Below are the code and all the weights of a small trained network. Each question names an input and a class and asks about switching units off, where a switched-off unit gives its printed mean instead of its output.

import numpy as np


def w(rows, s, z=0):
    codes = np.array(rows[::2]) - 128.0
    scale = np.full(codes.shape[1], s)
    scale[-1] = z or s
    return codes * scale


def f(y):
    return y / 2 * (1 + np.tanh(0.7978845608 * (y + 0.044715 * y**3)))


def log_softmax(a):
    a = a - a.max(-1, keepdims=True)
    return a - np.log(np.exp(a).sum(-1, keepdims=True))


def net(x, mask):
    res = np.array(x, float).reshape(1, 3) / 4 @ E
    y = f(res @ A[0][:, :-1].T + A[0][:, -1])
    res = res + np.where(mask, y, B[0][:, -1]) @ B[0][:, :-1]
    return log_softmax(res[-1] @ U[:, :-1].T + U[:, -1])


A, B = {}, {}
E = w([
[147,73,110,104,250,196,138,95,117],'x0',
[105,185,101,64,191,93,122,169,222],'x1',
[197,128,171,142,130,117,64,162,185],'x2',
],0.017)
A[0] = w([
[120,97,75,79,195,143,104,92,148,209],'N1',
[171,155,136,24,157,120,77,206,186,175],'N2',
[114,193,208,156,95,85,102,191,154,88],'N3',
[113,83,131,162,120,149,211,53,21,219],'N4',
[183,69,219,190,87,109,98,132,118,153],'N5',
[167,96,172,97,157,195,189,89,133,141],'N6',
[17,144,79,137,93,152,208,52,102,128],'N7',
[74,176,93,97,153,91,148,211,230,155],'N8',
[115,129,96,87,185,157,116,119,112,253],'N9',
[38,115,117,98,152,73,160,126,116,136],'N10',
[120,126,88,155,185,78,142,63,118,146],'N11',
[129,149,172,110,93,27,55,148,142,134],'N12',
[200,106,202,153,64,86,147,117,101,162],'N13',
[174,65,119,151,169,181,133,82,114,102],'N14',
[255,97,182,183,179,168,57,112,177,194],'N15',
[99,68,167,138,170,191,114,131,128,178],'N16',
[170,115,136,91,140,163,115,174,209,201],'N17',
],0.011,0.0045)
B[0] = w([
[122,147,123,139,73,189,120,101,107,210],'N1',
[191,83,187,134,102,113,146,73,177,215],'N2',
[111,142,104,135,87,156,188,167,62,188],'N3',
[145,96,144,119,90,141,117,89,196,253],'N4',
[131,129,135,133,171,95,163,95,118,203],'N5',
[110,136,115,76,132,169,151,136,95,194],'N6',
[158,144,161,115,124,113,90,143,183,218],'N7',
[127,138,156,95,142,104,36,65,157,224],'N8',
[146,147,105,120,122,187,123,106,99,200],'N9',
[103,139,148,153,134,98,115,120,165,172],'N10',
[114,145,56,138,138,157,115,86,148,164],'N11',
[101,152,128,139,126,173,198,158,112,188],'N12',
[106,105,129,166,155,134,169,91,98,195],'N13',
[94,139,110,60,143,195,144,87,96,205],'N14',
[187,51,246,174,61,91,167,216,192,229],'N15',
[123,162,137,75,124,177,124,83,79,190],'N16',
[137,93,162,137,98,86,173,123,160,189],'N17',
],0.012,0.022)
U = w([
[189,82,211,167,102,72,130,136,236,166],'0',
[131,126,137,107,77,180,190,107,107,174],'1',
[82,33,52,47,200,132,91,242,93,3],'2',
[95,169,62,206,198,130,198,179,27,88],'3',
[41,254,18,102,86,176,78,221,163,166],'4',
[123,148,74,71,213,148,18,19,147,76],'5',
],0.0078,0.0042)

Each question gives the input, the list of numbers given to net, and the class t.
The units are the neurons (one row each of A and B). Each row of codes is followed by its name. A weight is (code - 128) times the scale printed after its matrix; where a second scale follows, it is the last column's (A, B and U).
mask holds one flag per neuron, in row order. A switched-off neuron (its flag False) gives its mean, the last column of its row in B, instead of its output. The means were averaged over made-up inputs and are rounded, as every weight is.
A unit's drop is (log p(t) with every unit on - log p(t) with that unit switched off) / (log p(t) with every unit on - log p(t) with every unit switched off).
The circuit of an input: a set's keep is (log p(t) with only the set's units on - log p(t) with every unit switched off) / (log p(t) with every unit on - log p(t) with every unit switched off). Starting from the 12 units with the biggest drops (on a tie, the unit counted first), units are removed one at a time, each time the one whose removal leaves the highest keep (on an exact tie, the one counted first), for as long as the keep stays at least 0.8.
units of the circuit, in order: the units of the circuit, biggest drop first
most important unit: the unit with the biggest drop
k most important neurons: the k neurons with the biggest drops, biggest first
drop of u: that unit's drop, to one decimal
input [-8,4,-7], class 4: units of the circuit, in order => N15, N2
input [6,-4,5], class 1: most important unit => N14
input [-8,3,5], class 1: 2 most important neurons => N3, N12
input [-8,6,-4], class 4: 2 most important neurons => N15, N3
input [-7,5,-4], class 4: 2 most important neurons => N15, N3
input [-1,-7,-3], class 0: 2 most important neurons => N4, N7
input [-5,5,-7], class 5: 2 most important neurons => N15, N8
input [-2,0,-1], class 4: drop of N2 => 0.4
input [-4,1,-3], class 4: drop of N2 => 0.4
input [-7,0,-8], class 0: drop of N7 => 0.2
